Here is a tiny trained network, its code and every weight. The questions are about switching its units off for an input and a class, where a switched-off unit gives its printed mean instead of its output.

import numpy as np


def w(rows, s, z=0):
    codes = np.array(rows[::2]) - 128.0
    scale = np.full(codes.shape[1], s)
    scale[-1] = z or s
    return codes * scale


def f(y):
    return np.maximum(y, 0)


def log_softmax(a):
    a = a - a.max(-1, keepdims=True)
    return a - np.log(np.exp(a).sum(-1, keepdims=True))


def net(x, mask):
    res = np.array(x, float).reshape(1, 6) / 4 @ E
    y = f(res @ A[0][:, :-1].T + A[0][:, -1])
    res = res + np.where(mask, y, B[0][:, -1]) @ B[0][:, :-1]
    return log_softmax(res[-1] @ U[:, :-1].T + U[:, -1])


A, B = {}, {}
E = w([
[94,99,108,156,73,97],'x0',
[126,143,151,81,124,139],'x1',
[114,122,114,198,89,46],'x2',
[254,162,20,78,36,131],'x3',
[16,247,31,197,137,118],'x4',
[118,134,125,174,95,35],'x5',
],0.0086)
A[0] = w([
[176,147,76,87,71,121,85],'neuron 0',
[158,85,159,130,127,121,155],'neuron 1',
[92,178,94,135,154,133,133],'neuron 2',
[166,76,133,101,160,80,247],'neuron 3',
[70,202,96,117,128,135,191],'neuron 4',
[109,153,98,98,146,141,201],'neuron 5',
[72,185,107,179,54,131,141],'neuron 6',
[142,138,128,168,102,147,88],'neuron 7',
[175,88,161,123,110,122,177],'neuron 8',
[80,141,89,138,144,135,137],'neuron 9',
[176,123,195,173,115,157,115],'neuron 10',
[139,2,144,101,164,115,141],'neuron 11',
[64,78,148,116,191,102,91],'neuron 12',
[93,117,180,138,152,125,101],'neuron 13',
[121,91,165,116,81,154,108],'neuron 14',
[145,99,153,84,135,172,179],'neuron 15',
[43,90,194,148,162,142,98],'neuron 16',
[96,139,190,166,132,153,98],'neuron 17',
[108,152,107,113,133,116,180],'neuron 18',
[163,54,168,136,93,140,161],'neuron 19',
[118,126,79,154,153,77,105],'neuron 20',
[79,194,46,135,138,155,185],'neuron 21',
[191,138,27,97,92,150,63],'neuron 22',
],0.012,0.0011)
B[0] = w([
[168,114,93,55,162,63,225],'neuron 0',
[112,142,114,194,57,177,186],'neuron 1',
[66,134,165,191,113,148,192],'neuron 2',
[91,170,216,184,94,118,194],'neuron 3',
[123,144,171,174,77,254,210],'neuron 4',
[115,156,126,138,144,111,166],'neuron 5',
[128,151,108,148,101,121,220],'neuron 6',
[164,121,91,119,140,101,145],'neuron 7',
[106,177,176,176,117,157,200],'neuron 8',
[75,174,104,134,70,115,182],'neuron 9',
[89,112,186,152,154,126,178],'neuron 10',
[83,170,157,144,163,167,232],'neuron 11',
[204,96,73,99,233,96,220],'neuron 12',
[160,143,36,64,153,108,198],'neuron 13',
[103,148,170,105,124,122,175],'neuron 14',
[157,162,153,181,128,169,211],'neuron 15',
[156,73,62,97,189,72,254],'neuron 16',
[198,81,108,95,198,148,195],'neuron 17',
[166,101,168,160,109,148,159],'neuron 18',
[65,149,121,158,66,161,213],'neuron 19',
[172,107,102,114,171,157,178],'neuron 20',
[87,177,163,137,140,172,226],'neuron 21',
[141,99,66,86,199,89,249],'neuron 22',
],0.0078,0.011)
U = w([
[10,215,199,255,150,190,253],'0',
[191,71,48,49,229,110,3],'1',
],0.0082,0.00018)

Each question gives the input, the list of numbers given to net, and the class t.
The units are the neurons (one row each of A and B). Each row of codes is followed by its name. A weight is (code - 128) times the scale printed after its matrix; where a second scale follows, it is the last column's (A, B and U).
mask holds one flag per neuron, in row order. A switched-off neuron (its flag False) gives its mean, the last column of its row in B, instead of its output. The means were averaged over made-up inputs and are rounded, as every weight is.
A unit's drop is (log p(t) with every unit on - log p(t) with that unit switched off) / (log p(t) with every unit on - log p(t) with every unit switched off).
The circuit of an input: a set's keep is (log p(t) with only the set's units on - log p(t) with every unit switched off) / (log p(t) with every unit on - log p(t) with every unit switched off). Starting from the 12 units with the biggest drops (on a tie, the unit counted first), units are removed one at a time, each time the one whose removal leaves the highest keep (on an exact tie, the one counted first), for as long as the keep stays at least 0.8.
units of the circuit, in order: the units of the circuit, biggest drop first
most important unit: the unit with the biggest drop
k most important neurons: the k neurons with the biggest drops, biggest first
drop when u is switched off: that unit's drop, to one decimal
input [3,-2,-7,-8,7,1], class 1: 2 most important neurons => [neuron 16; neuron 12]
input [-5,6,-7,4,-4,-5], class 0: 2 most important neurons => [neuron 15; neuron 16]
input [3,0,-2,7,7,-8], class 0: most important unit => neuron 21
input [-4,-4,-1,-3,2,-7], class 1: units of the circuit, in order => [neuron 3; neuron 11]
input [2,4,7,-8,-7,7], class 1: 3 most important neurons => [neuron 16; neuron 12; neuron 13]
input [0,2,7,-7,5,-4], class 1: 2 most important neurons => [neuron 16; neuron 12]
input [-3,-7,2,3,-3,-2], class 0: 2 most important neurons => [neuron 16; neuron 12]
input [-3,-4,-3,-6,4,3], class 1: drop when neuron 16 is switched off => 0.1
input [3,1,-8,2,3,-5], class 0: drop when neuron 16 is switched off => 0.3
input [-8,5,7,-1,-2,-5], class 0: drop when neuron 22 is switched off => 0.2
input [-1,6,5,-7,2,-4], class 1: drop when neuron 12 is switched off => 0.0
